Questions about the array below. Counting starts at 0.
1) Report the entry in row 1 and column 0.
2) Report the entry just right of the smallest entry.
3) Report the top-right entry.
4) Report the entry in row 0 and column 0.
5) Report the entry directly above the smallest entry.
6) Report the centre entry.
7) Report the entry in row 0 and column 1.
8) Report the entry just left of 2.
array([[5, 4, 7, 6, 7, 5, 4, 6, 5],
       [8, 5, 5, 3, 4, 4, 6, 6, 6],
       [5, 2, 6, 6, 6, 4, 6, 5, 5],
       [6, 6, 5, 5, 4, 5, 3, 6, 6],
       [6, 5, 4, 4, 5, 6, 6, 3, 4],
       [4, 5, 5, 6, 7, 7, 4, 4, 7],
       [6, 4, 6, 6, 7, 5, 5, 6, 6],
       [5, 5, 5, 7, 3, 4, 5, 6, 6],
       [6, 5, 6, 6, 7, 6, 5, 7, 6],
       [7, 6, 5, 3, 4, 5, 7, 6, 5],
       [5, 5, 7, 5, 5, 7, 4, 4, 6],
       [6, 7, 6, 5, 6, 7, 4, 7, 4],
       [8, 7, 3, 5, 4, 5, 7, 6, 5]])
1) 8
2) 6
3) 5
4) 5
5) 5
6) 7
7) 4
8) 5

data =
+0.29,-1.80,+0.71,-0.95,-1.44,-2.16,+2.03,+2.95,+3.77,+3.22,-1.13
-4.17,-0.43,-0.70,+2.11,-2.60,+1.76,-1.09,+1.39,-1.01,+0.30,-6.43
The top entry of the column that holds the smallest entry -> -1.13
The entry just left of +2.03 is -2.16
The 3rd entry from the end, reading row by row is -1.01
Read off the largest entry in the first column.
Answer: +0.29
Read off the entry just left of -6.43.
Answer: +0.30
Read off the entry just left of -2.60.
Answer: +2.11
Read off the entry just right of +0.71.
Answer: -0.95
The entry just right of +0.30: -6.43
Read off the entry directly above -0.43.
Answer: -1.80
The 4th entry from the end, reading row by row: +1.39
The second largest entry: +3.22
The fifth entry in reading order is -1.44
Read off the entry just right of -0.43.
Answer: -0.70
Read off the 3rd smallest entry.
Answer: -2.60
Read off the 5th-last entry, reading row by row.
Answer: -1.09
The top entry of the column that holds the largest entry is +3.77

Read these off the matrix that follows. Rows and columns are numbered from 0.
1) Which number is the entry in the bottom-right corner?
2) Which number is the entry just right of -0.07?
3) Which number is the entry in row 2 and column 0?
4) Which number is the entry in the bottom-left corner?
5) Which number is the entry at row 0, column 2?
6) Which number is the entry just right of the smallest entry?
7) Which number is the entry just right of -3.80?
8) Which number is the entry in row 0 and column 1?
+2.30,+7.49,+3.01,+0.12,-0.54,+0.39,-0.46,-2.15,-1.96,+1.15,-5.53,-4.86,+2.23,+6.26
-1.78,-0.88,-4.38,+7.06,-0.13,-5.83,+0.15,-2.05,+6.09,+1.21,+4.17,+1.41,-2.19,-2.05
-6.02,-1.24,-2.43,-0.31,-5.67,+4.39,-3.29,+5.76,-0.59,-4.53,+2.84,+2.72,+1.15,-1.98
-1.87,+2.86,-3.59,-0.35,-0.15,+2.11,+0.43,-4.74,-1.25,-1.96,-0.17,+3.23,-2.13,+1.83
-5.13,-5.64,-0.75,-2.81,+3.63,+6.35,-0.02,+1.29,-3.06,+7.35,-3.18,-3.81,+2.12,+3.32
+3.33,+0.26,+3.26,+4.15,-5.33,-4.96,+0.84,+0.19,-2.81,-2.29,-3.51,+0.60,+5.32,+1.60
+2.12,+6.83,-1.32,-4.53,+0.21,+5.95,+1.48,-2.48,+0.04,+0.20,+4.28,+2.42,+0.93,-1.60
+2.67,-1.51,-2.39,-0.24,-3.68,-0.98,+4.37,+4.43,+2.43,+3.33,+4.47,-5.17,-0.46,-2.82
+2.10,+0.10,+0.61,-2.22,-0.50,+0.56,+2.00,-2.43,-3.80,+5.19,+2.65,-0.26,-4.41,-0.47
-0.99,-0.07,-0.60,-0.91,-2.87,-1.64,+1.37,-1.27,-2.54,+4.05,-2.58,-1.83,+1.49,-0.67
-1.56,+1.38,-4.39,-1.57,+1.08,-2.18,+0.91,-3.26,+4.28,-5.19,+4.59,+2.60,-6.52,+0.01
+3.73,-4.38,-2.05,+3.73,+0.98,-1.28,-2.06,+2.16,+4.95,+0.79,+0.82,-1.39,-1.71,-4.08
1) -4.08
2) -0.60
3) -6.02
4) +3.73
5) +3.01
6) +0.01
7) +5.19
8) +7.49
